Here is a tiny trained network, its code and every weight. The questions are about switching its units off for an input and a class, where a switched-off unit gives its printed mean instead of its output.

import numpy as np


def w(rows, s, z=0):
    codes = np.array(rows[::2]) - 128.0
    scale = np.full(codes.shape[1], s)
    scale[-1] = z or s
    return codes * scale


def norm(h):
    return h / np.sqrt((h * h).mean(-1, keepdims=True) + 1e-5)


def f(y):
    return y / 2 * (1 + np.tanh(0.7978845608 * (y + 0.044715 * y**3)))


def log_softmax(a):
    a = a - a.max(-1, keepdims=True)
    return a - np.log(np.exp(a).sum(-1, keepdims=True))


def net(x, mask):
    res = np.array(x, float).reshape(1, 6) / 4 @ E
    u = 0
    for l in range(2):
        y = f(norm(res) @ A[l][:, :-1].T + A[l][:, -1])
        res = res + np.where(mask[u : u + 11], y, B[l][:, -1]) @ B[l][:, :-1]
        u += 11
    return log_softmax(norm(res)[-1] @ U[:, :-1].T + U[:, -1])


A, B = {}, {}
E = w([
[127,137,132,123,135,120],'x0',
[231,146,57,190,113,126],'x1',
[132,136,133,132,146,119],'x2',
[53,113,116,189,87,40],'x3',
[77,181,35,162,255,186],'x4',
[110,158,120,90,109,110],'x5',
],0.0057)
A[0] = w([
[219,145,21,135,135,126,134],'L0N1',
[193,186,202,95,143,143,208],'L0N2',
[23,158,127,210,136,70,225],'L0N3',
[235,127,144,108,92,85,61],'L0N4',
[76,88,90,118,201,136,177],'L0N5',
[174,130,53,145,159,134,117],'L0N6',
[254,114,144,76,140,197,74],'L0N7',
[137,70,240,90,81,135,169],'L0N8',
[44,163,125,86,101,134,152],'L0N9',
[92,90,189,206,118,100,2],'L0N10',
[150,51,140,5,169,42,107],'L0N11',
],0.0075,0.0018)
B[0] = w([
[166,115,103,108,141,109,246],'L0N1',
[113,149,79,132,53,156,198],'L0N2',
[76,19,82,118,27,66,251],'L0N3',
[152,187,92,173,76,77,216],'L0N4',
[101,154,152,111,40,170,205],'L0N5',
[114,9,155,22,94,52,199],'L0N6',
[118,99,79,40,57,119,247],'L0N7',
[110,105,3,89,205,86,255],'L0N8',
[165,121,137,163,128,111,174],'L0N9',
[166,92,154,163,197,89,148],'L0N10',
[201,70,76,138,225,203,175],'L0N11',
],0.0059,0.0044)
A[1] = w([
[40,218,175,188,60,60,186],'L1N1',
[132,83,146,169,120,161,8],'L1N2',
[195,144,67,103,200,127,104],'L1N3',
[120,151,177,254,53,74,208],'L1N4',
[163,103,81,142,68,97,101],'L1N5',
[219,116,104,64,102,131,158],'L1N6',
[162,106,83,47,155,102,123],'L1N7',
[145,131,61,117,84,68,216],'L1N8',
[159,97,70,202,155,21,190],'L1N9',
[103,128,187,100,72,228,176],'L1N10',
[93,126,90,75,173,187,155],'L1N11',
],0.0086,0.0015)
B[1] = w([
[130,96,135,143,230,173,169],'L1N1',
[127,71,102,97,150,134,117],'L1N2',
[24,115,157,154,227,159,179],'L1N3',
[121,254,110,107,202,241,172],'L1N4',
[142,139,169,69,165,128,219],'L1N5',
[25,119,135,163,180,118,225],'L1N6',
[40,108,91,159,120,112,220],'L1N7',
[212,108,156,161,143,161,255],'L1N8',
[166,168,161,105,71,94,235],'L1N9',
[248,221,209,146,162,198,149],'L1N10',
[187,174,219,204,65,146,179],'L1N11',
],0.007,0.0081)
U = w([
[6,91,144,126,160,176,5],'0',
[107,71,116,92,86,56,74],'1',
[137,199,231,140,113,150,159],'2',
],0.013,0.00014)

Each question gives the input, the list of numbers given to net, and the class t.
The units are the neurons (one row each of A and B). Each row of codes is followed by its name. A weight is (code - 128) times the scale printed after its matrix; where a second scale follows, it is the last column's (A, B and U).
mask holds one flag per neuron, layer by layer. A switched-off neuron (its flag False) gives its mean, the last column of its row in B, instead of its output. The means were averaged over made-up inputs and are rounded, as every weight is.
A unit's drop is (log p(t) with every unit on - log p(t) with that unit switched off) / (log p(t) with every unit on - log p(t) with every unit switched off).
The circuit of an input: a set's keep is (log p(t) with only the set's units on - log p(t) with every unit switched off) / (log p(t) with every unit on - log p(t) with every unit switched off). Starting from the 12 units with the biggest drops (on a tie, the unit counted first), units are removed one at a time, each time the one whose removal leaves the highest keep (on an exact tie, the one counted first), for as long as the keep stays at least 0.8.
circuit, biggest first: the units of the circuit, biggest drop first
most important unit: the unit with the biggest drop
k most important neurons: the k neurons with the biggest drops, biggest first
k most important neurons of layer l: the k neurons of layer l with the biggest drops, biggest first
drop of u: that unit's drop, to one decimal
input [-2,4,-3,7,6,8], class 1: circuit, biggest first : [L0N3; L1N6]
input [-7,3,7,6,6,4], class 1: circuit, biggest first : [L0N3; L1N6]
input [6,-3,3,-7,-8,4], class 0: most important unit : L0N11
input [-2,-5,-6,0,-7,5], class 0: 4 most important neurons : [L0N11; L0N3; L0N8; L0N6]
input [-5,4,2,2,7,-6], class 1: circuit, biggest first : [L0N6; L1N9; L1N4]
input [-3,4,-2,4,-1,-4], class 2: 2 most important neurons : [L1N4; L0N8]
input [-5,0,-4,-4,-4,-7], class 0: 2 most important neurons of layer 1 : [L1N6; L1N3]
input [2,8,-8,5,-1,-2], class 2: circuit, biggest first : [L1N4; L0N8]
input [5,3,-5,-8,-4,1], class 1: 2 most important neurons of layer 1 : [L1N4; L1N1]
input [5,0,2,-8,-7,-8], class 0: 3 most important neurons : [L1N6; L0N3; L0N8]
input [0,8,-6,6,-1,5], class 2: 2 most important neurons : [L1N4; L0N8]
input [0,3,-3,1,6,1], class 1: 2 most important neurons : [L0N6; L0N11]
input [-3,2,4,3,-6,5], class 2: 3 most important neurons : [L0N7; L0N6; L1N4]
input [-4,7,2,-6,2,0], class 0: circuit, biggest first : [L1N3]
input [-7,8,-5,-6,0,-3], class 1: 3 most important neurons : [L0N7; L0N6; L1N4]
input [-5,-4,6,-1,-6,-1], class 0: 2 most important neurons : [L0N11; L1N3]
input [-6,-8,4,-5,-6,-6], class 0: 2 most important neurons : [L0N8; L0N3]
input [0,1,-5,8,8,-6], class 1: 4 most important neurons : [L0N3; L1N3; L1N6; L0N6]
input [6,7,-6,-8,-1,-6], class 1: 2 most important neurons : [L0N7; L1N4]
input [0,5,-1,-4,-1,-7], class 1: circuit, biggest first : [L0N7]
input [1,-3,-3,-7,2,-2], class 2: 2 most important neurons : [L1N10; L1N11]
input [-2,2,4,-7,1,-4], class 0: 2 most important neurons of layer 1 : [L1N6; L1N9]
input [0,-3,4,-4,1,0], class 2: 2 most important neurons of layer 1 : [L1N10; L1N11]
input [1,-6,7,-4,-4,3], class 0: drop of L0N8 : 0.3
input [2,-4,4,-6,-3,-1], class 0: drop of L0N8 : 0.2
input [-2,3,-2,7,-1,6], class 2: drop of L0N7 : 0.4
input [-1,3,5,-5,-6,-2], class 1: most important unit : L0N4
input [-3,3,7,5,-4,7], class 2: drop of L1N4 : 0.2
